Here is a tiny trained network, its code and every weight. The questions are about switching its units off for an input and a class, where a switched-off unit gives its printed mean instead of its output.

import numpy as np


def w(rows, s, z=0):
    codes = np.array(rows[::2]) - 128.0
    scale = np.full(codes.shape[1], s)
    scale[-1] = z or s
    return codes * scale


def norm(h):
    return h / np.sqrt((h * h).mean(-1, keepdims=True) + 1e-5)


def f(y):
    return np.maximum(y, 0)


def log_softmax(a):
    a = a - a.max(-1, keepdims=True)
    return a - np.log(np.exp(a).sum(-1, keepdims=True))


def net(x, mask):
    res = np.array(x, float).reshape(1, 8) / 4 @ E
    u = 0
    for l in range(4):
        y = f(norm(res) @ A[l][:, :-1].T + A[l][:, -1])
        res = res + np.where(mask[u : u + 15], y, B[l][:, -1]) @ B[l][:, :-1]
        u += 15
    return log_softmax(norm(res)[-1] @ U[:, :-1].T + U[:, -1])


A, B = {}, {}
E = w([
[136,173,82,114,159,117,196,148,199,34],'x0',
[195,128,92,80,156,170,105,163,170,172],'x1',
[98,120,70,127,74,146,80,244,82,72],'x2',
[85,131,107,40,96,96,23,60,169,101],'x3',
[171,7,194,141,83,153,131,132,164,68],'x4',
[119,147,147,201,150,114,70,150,189,132],'x5',
[180,178,143,156,171,220,75,73,68,55],'x6',
[123,131,126,129,123,135,129,126,133,130],'x7',
],0.017)
A[0] = w([
[80,92,119,113,124,81,150,171,153,197,15],'L0N1',
[211,113,94,87,137,186,99,158,173,188,29],'L0N2',
[92,91,116,124,108,94,139,152,135,153,57],'L0N3',
[162,107,99,34,70,131,196,88,17,136,51],'L0N4',
[141,112,120,191,148,157,181,163,101,171,22],'L0N5',
[39,145,157,204,66,82,162,75,69,81,21],'L0N6',
[81,190,112,120,178,115,116,142,89,173,6],'L0N7',
[116,151,126,162,139,214,101,89,97,98,29],'L0N8',
[138,126,136,184,148,154,186,168,94,158,15],'L0N9',
[110,104,67,138,101,132,83,204,66,98,34],'L0N10',
[136,159,156,250,144,78,23,161,194,151,42],'L0N11',
[220,109,49,88,144,205,96,164,170,222,44],'L0N12',
[116,82,131,131,132,112,62,114,63,222,47],'L0N13',
[133,57,171,154,112,150,68,136,59,229,39],'L0N14',
[144,96,113,178,104,130,57,110,49,210,53],'L0N15',
],0.014,0.018)
B[0] = w([
[112,107,115,94,97,86,178,152,143,167,170],'L0N1',
[131,102,190,110,192,48,101,148,129,88,176],'L0N2',
[111,120,131,110,117,132,128,152,123,150,158],'L0N3',
[47,69,92,171,229,204,114,151,197,147,237],'L0N4',
[167,150,171,153,122,156,178,177,96,149,167],'L0N5',
[141,125,201,74,250,19,85,196,101,102,205],'L0N6',
[88,224,62,152,134,91,118,95,79,165,154],'L0N7',
[193,136,136,87,152,162,78,144,100,126,165],'L0N8',
[170,109,160,172,134,167,188,182,92,150,158],'L0N9',
[110,177,172,114,85,171,94,204,151,154,220],'L0N10',
[52,44,72,64,212,230,185,131,116,147,232],'L0N11',
[74,159,200,127,209,38,114,148,79,91,253],'L0N12',
[94,202,141,64,94,133,201,97,178,71,224],'L0N13',
[105,176,146,118,77,132,222,107,178,26,251],'L0N14',
[123,203,119,99,107,151,198,96,129,56,237],'L0N15',
],0.015,0.004)
A[1] = w([
[188,139,110,227,112,137,181,165,77,171,47],'L1N1',
[122,152,73,178,165,136,130,141,193,113,87],'L1N2',
[136,204,42,156,113,113,120,111,92,196,51],'L1N3',
[123,133,112,205,140,118,108,148,146,169,79],'L1N4',
[171,109,150,158,161,89,168,3,132,183,53],'L1N5',
[171,159,45,141,151,81,175,141,191,39,6],'L1N6',
[52,99,158,169,120,95,137,97,46,104,65],'L1N7',
[130,127,108,141,82,124,101,151,67,142,77],'L1N8',
[75,89,97,157,171,180,133,123,161,136,85],'L1N9',
[161,159,133,180,131,191,63,69,50,89,43],'L1N10',
[193,52,141,155,85,118,109,129,142,115,80],'L1N11',
[166,141,135,130,158,95,171,28,154,176,53],'L1N12',
[144,171,65,120,144,98,126,134,114,168,68],'L1N13',
[139,114,56,105,86,95,38,61,137,135,42],'L1N14',
[101,99,101,154,65,49,143,145,159,199,36],'L1N15',
],0.016,0.018)
B[1] = w([
[161,145,183,145,120,139,204,138,27,190,223],'L1N1',
[105,141,135,81,120,149,177,121,81,130,207],'L1N2',
[63,141,148,216,127,110,131,79,34,165,191],'L1N3',
[122,99,133,88,147,133,141,146,107,151,145],'L1N4',
[108,169,153,133,100,194,43,241,189,151,254],'L1N5',
[78,228,180,64,53,155,232,37,170,36,193],'L1N6',
[161,168,129,111,178,92,116,172,203,64,187],'L1N7',
[119,137,141,124,126,144,118,153,163,131,143],'L1N8',
[105,80,118,78,147,177,105,107,85,183,227],'L1N9',
[241,160,38,111,161,133,167,137,170,146,237],'L1N10',
[144,83,183,165,104,124,130,123,65,153,171],'L1N11',
[94,188,131,155,105,172,70,212,163,144,240],'L1N12',
[98,117,163,187,145,113,123,117,81,131,187],'L1N13',
[133,94,141,103,74,90,93,57,71,133,161],'L1N14',
[253,149,50,113,140,114,160,140,145,175,193],'L1N15',
],0.015,0.0034)
A[2] = w([
[154,78,156,137,101,124,119,112,128,112,33],'L2N1',
[116,104,119,141,107,88,87,78,90,112,39],'L2N2',
[138,142,129,162,166,175,80,91,105,90,9],'L2N3',
[116,124,93,124,74,99,66,64,140,116,70],'L2N4',
[127,135,80,150,79,119,100,189,104,103,30],'L2N5',
[102,95,85,150,90,81,171,136,164,174,47],'L2N6',
[206,146,38,132,141,122,119,151,172,151,64],'L2N7',
[119,143,89,148,77,135,109,169,97,109,31],'L2N8',
[102,150,99,166,134,106,129,94,99,150,20],'L2N9',
[128,159,124,118,110,131,152,126,138,107,30],'L2N10',
[82,88,91,122,150,150,145,102,115,137,48],'L2N11',
[90,121,70,61,81,85,2,39,159,120,74],'L2N12',
[119,150,149,162,179,34,106,149,147,97,37],'L2N13',
[103,130,97,136,86,151,126,154,109,118,59],'L2N14',
[158,127,109,170,161,148,124,134,140,98,91],'L2N15',
],0.019,0.011)
B[2] = w([
[117,108,131,170,122,128,106,101,138,120,139],'L2N1',
[155,87,158,115,120,158,143,124,80,144,137],'L2N2',
[146,128,68,99,144,102,135,128,154,148,167],'L2N3',
[165,129,144,166,88,131,164,165,88,140,164],'L2N4',
[122,157,174,106,144,152,57,126,163,169,161],'L2N5',
[197,157,51,89,161,138,111,107,120,153,177],'L2N6',
[162,106,154,53,107,152,119,102,66,168,169],'L2N7',
[125,157,159,136,128,156,103,136,167,170,154],'L2N8',
[116,94,125,158,112,110,76,98,113,111,145],'L2N9',
[128,128,151,94,110,139,127,95,119,130,152],'L2N10',
[113,78,154,90,134,146,109,104,89,134,160],'L2N11',
[159,140,172,221,163,141,251,203,71,139,254],'L2N12',
[132,114,191,52,144,123,113,106,71,144,192],'L2N13',
[117,149,141,124,119,158,120,118,153,162,156],'L2N14',
[143,120,97,97,132,77,132,137,153,176,166],'L2N15',
],0.018,0.0078)
A[3] = w([
[219,124,73,160,107,97,131,121,112,160,80],'L3N1',
[93,146,118,207,78,166,30,162,180,174,2],'L3N2',
[204,6,158,150,69,150,110,121,172,82,100],'L3N3',
[99,83,76,116,88,54,145,150,148,174,60],'L3N4',
[91,209,82,142,155,105,131,117,77,189,129],'L3N5',
[154,160,75,97,115,145,111,80,148,104,90],'L3N6',
[161,114,107,122,65,105,90,70,110,164,103],'L3N7',
[91,83,121,192,75,117,78,57,84,121,44],'L3N8',
[117,113,144,112,162,88,95,124,123,120,50],'L3N9',
[187,159,120,173,136,181,67,64,87,66,62],'L3N10',
[71,97,134,123,57,31,157,141,152,184,77],'L3N11',
[118,133,87,112,57,132,97,194,50,76,56],'L3N12',
[147,140,151,131,100,140,153,121,146,89,57],'L3N13',
[120,142,124,138,119,114,143,112,157,80,48],'L3N14',
[122,193,114,144,56,128,169,82,170,90,29],'L3N15',
],0.018,0.0078)
B[3] = w([
[137,110,134,39,92,133,104,126,95,154,169],'L3N1',
[102,108,190,21,36,158,88,157,79,170,162],'L3N2',
[49,144,68,216,110,55,71,43,74,118,174],'L3N3',
[186,141,67,113,182,145,98,75,166,119,151],'L3N4',
[132,12,136,181,61,99,64,76,157,58,248],'L3N5',
[137,99,151,141,100,126,180,134,97,152,158],'L3N6',
[123,108,156,92,110,145,164,102,64,130,138],'L3N7',
[116,61,221,34,35,141,165,96,76,123,132],'L3N8',
[134,83,155,76,125,137,98,104,103,109,148],'L3N9',
[158,113,55,67,113,54,175,149,207,156,156],'L3N10',
[225,174,65,118,147,138,122,86,167,66,158],'L3N11',
[118,144,162,179,158,122,130,106,250,174,161],'L3N12',
[93,186,121,102,117,95,124,114,113,168,160],'L3N13',
[86,148,121,77,120,114,133,89,118,129,142],'L3N14',
[122,129,147,41,15,187,122,93,63,129,171],'L3N15',
],0.015,0.012)
U = w([
[121,110,142,93,116,134,111,124,96,138,254],'0',
[103,207,134,103,77,157,202,73,172,49,110],'1',
[254,125,37,86,144,98,101,127,138,173,118],'2',
[162,124,180,204,142,135,202,185,62,155,85],'3',
[113,137,188,106,240,8,61,170,148,45,102],'4',
[89,170,168,136,80,199,31,165,214,209,98],'5',
[74,91,101,190,73,80,37,47,55,119,103],'6',
[27,54,62,128,232,217,163,115,167,141,90],'7',
],0.013,0.021)

Each question gives the input, the list of numbers given to net, and the class t.
The units are the neurons (one row each of A and B). Each row of codes is followed by its name. A weight is (code - 128) times the scale printed after its matrix; where a second scale follows, it is the last column's (A, B and U).
mask holds one flag per neuron, layer by layer. A switched-off neuron (its flag False) gives its mean, the last column of its row in B, instead of its output. The means were averaged over made-up inputs and are rounded, as every weight is.
A unit's drop is (log p(t) with every unit on - log p(t) with that unit switched off) / (log p(t) with every unit on - log p(t) with every unit switched off).
The circuit of an input: a set's keep is (log p(t) with only the set's units on - log p(t) with every unit switched off) / (log p(t) with every unit on - log p(t) with every unit switched off). Starting from the 12 units with the biggest drops (on a tie, the unit counted first), units are removed one at a time, each time the one whose removal leaves the highest keep (on an exact tie, the one counted first), for as long as the keep stays at least 0.8.
circuit, biggest first: the units of the circuit, biggest drop first
k most important neurons: the k neurons with the biggest drops, biggest first
top k neurons in layer l: the k neurons of layer l with the biggest drops, biggest first
input [-8,-8,5,-4,4,8,0,-5], class 1: circuit, biggest first	[L0N14; L0N15]
input [-7,1,-6,6,2,-1,8,4], class 2: circuit, biggest first	[L1N10]
input [7,6,8,4,3,-1,-2,1], class 5: circuit, biggest first	[L0N10; L3N12]
input [7,8,-3,-3,4,2,-4,-7], class 4: 3 most important neurons	[L0N12; L0N2; L0N14]
input [0,-8,5,6,-5,-4,-7,4], class 4: circuit, biggest first	[L0N6; L1N7]
input [7,4,-8,3,-6,8,2,6], class 5: 2 most important neurons	[L1N12; L0N14]
input [-8,6,4,-1,-8,4,8,-3], class 1: 3 most important neurons	[L0N15; L0N13; L0N14]
input [-6,8,7,-3,3,3,-5,-3], class 4: circuit, biggest first	[L0N12; L0N2]
input [3,0,-8,-2,8,7,-4,-6], class 5: 3 most important neurons	[L1N5; L1N12; L3N5]
input [-5,4,4,7,2,8,6,1], class 7: 2 most important neurons	[L0N11; L1N9]
input [7,6,8,5,0,1,7,7], class 5: 2 most important neurons	[L0N10; L0N14]
input [-4,6,-3,-5,7,8,-3,6], class 7: 2 most important neurons	[L0N11; L3N5]
input [-4,-4,3,3,6,-5,3,2], class 6: circuit, biggest first	[L3N3; L0N12]
input [-8,2,6,-2,-8,-8,-4,-3], class 1: top 2 neurons in layer 0	[L0N13; L0N14]
input [0,4,-2,-7,-7,8,-2,7], class 7: circuit, biggest first	[L0N11]
input [1,-7,1,6,0,-8,0,-4], class 7: 3 most important neurons	[L0N4; L1N9; L0N12]
input [-7,-4,7,8,2,-6,-8,5], class 2: circuit, biggest first	[L3N11; L3N4]
input [5,-3,-1,7,4,7,-7,4], class 2: 2 most important neurons	[L1N15; L2N6]
input [7,7,-6,8,-4,-5,6,-7], class 3: 2 most important neurons	[L2N12; L0N14]
input [1,-7,-8,1,-5,7,-6,-4], class 5: circuit, biggest first	[L1N5; L1N12]
input [0,8,-2,3,0,-7,-2,0], class 4: circuit, biggest first	[L0N12]
input [-5,6,8,7,-1,-6,8,-5], class 2: circuit, biggest first	[L1N10; L3N10]
input [2,5,-5,0,3,4,-3,-1], class 4: circuit, biggest first	[L0N12; L0N2]
input [-1,8,2,3,7,-2,-7,-6], class 4: 2 most important neurons	[L0N12; L0N2]
input [-7,4,-1,3,1,-6,-6,-2], class 1: circuit, biggest first	[L0N13; L0N14]
input [-3,0,-5,-8,-6,-8,-8,-7], class 2: 2 most important neurons	[L0N1; L2N12]
input [-4,6,5,-3,0,8,-4,5], class 7: circuit, biggest first	[L0N11]
input [-5,-8,-1,-3,-7,-7,1,7], class 4: circuit, biggest first	[L0N6; L1N7]
input [6,5,6,-2,-2,6,5,-5], class 1: 4 most important neurons	[L1N6; L0N4; L1N2; L1N5]
